[[6.18 0.05]
 [5.50 1.25]
 [0.82 2.80]
 [5.29 1.61]
 [3.27 1.76]]
=>
[[6.18 0.05]
 [5.50 1.25]
 [0.82 2.80]]

[[-1.76  0.70 -1.43  5.36]
 [-2.22  5.25 -1.26  6.07]
 [-2.32  5.84 -1.17  5.69]
 [ 1.57 -6.52  0.61 -4.90]]
=>
[[-1.76  0.70]
 [-2.22  5.25]
 [-2.32  5.84]]

[[ 3.49 -0.37  1.00]
 [ 6.31 -0.77  4.36]
 [ 3.52  0.15  1.96]
 [ 4.18 -0.81  2.84]]
=>
[[ 3.49 -0.37]
 [ 6.31 -0.77]
 [ 3.52  0.15]]

[[4.56 1.37]
 [5.06 3.25]
 [4.80 1.70]
 [5.97 2.92]
 [3.19 2.48]]
=>
[[4.56 1.37]
 [5.06 3.25]
 [4.80 1.70]]

[[3.77 1.76 4.08 3.38]
 [6.69 1.42 6.85 2.11]
 [5.58 0.00 6.50 0.00]
 [1.14 0.00 4.29 0.00]
 [2.74 0.00 3.75 0.23]]
=>
[[3.77 1.76]
 [6.69 1.42]
 [5.58 0.00]]

[[-3.32  1.60 -4.63]
 [-6.63  0.72 -6.99]
 [ 0.49 -2.18  2.44]]
=>
[[-3.32  1.60]
 [-6.63  0.72]
 [ 0.49 -2.18]]

[[-0.19  2.23 -1.15  1.56  2.07]
 [-0.19 -1.45 -0.48  5.18  1.26]
 [-0.19 -1.45 -0.65  1.56  2.07]
 [-0.19 -1.45  0.42  1.56  2.07]]
=>
[[-0.19  2.23]
 [-0.19 -1.45]
 [-0.19 -1.45]]

[[-1.87  0.85]
 [-2.98  1.39]
 [ 7.01 -3.45]
 [ 1.28 -0.63]]
=>
[[-1.87  0.85]
 [-2.98  1.39]
 [ 7.01 -3.45]]

[[-4.74 -3.55  1.08  0.63]
 [-6.14 -5.05 -4.82  0.55]
 [ 6.54 -2.65 -5.05 -6.68]
 [ 0.59 -5.08 -2.82  0.24]]
=>
[[-4.74 -3.55]
 [-6.14 -5.05]
 [ 6.54 -2.65]]
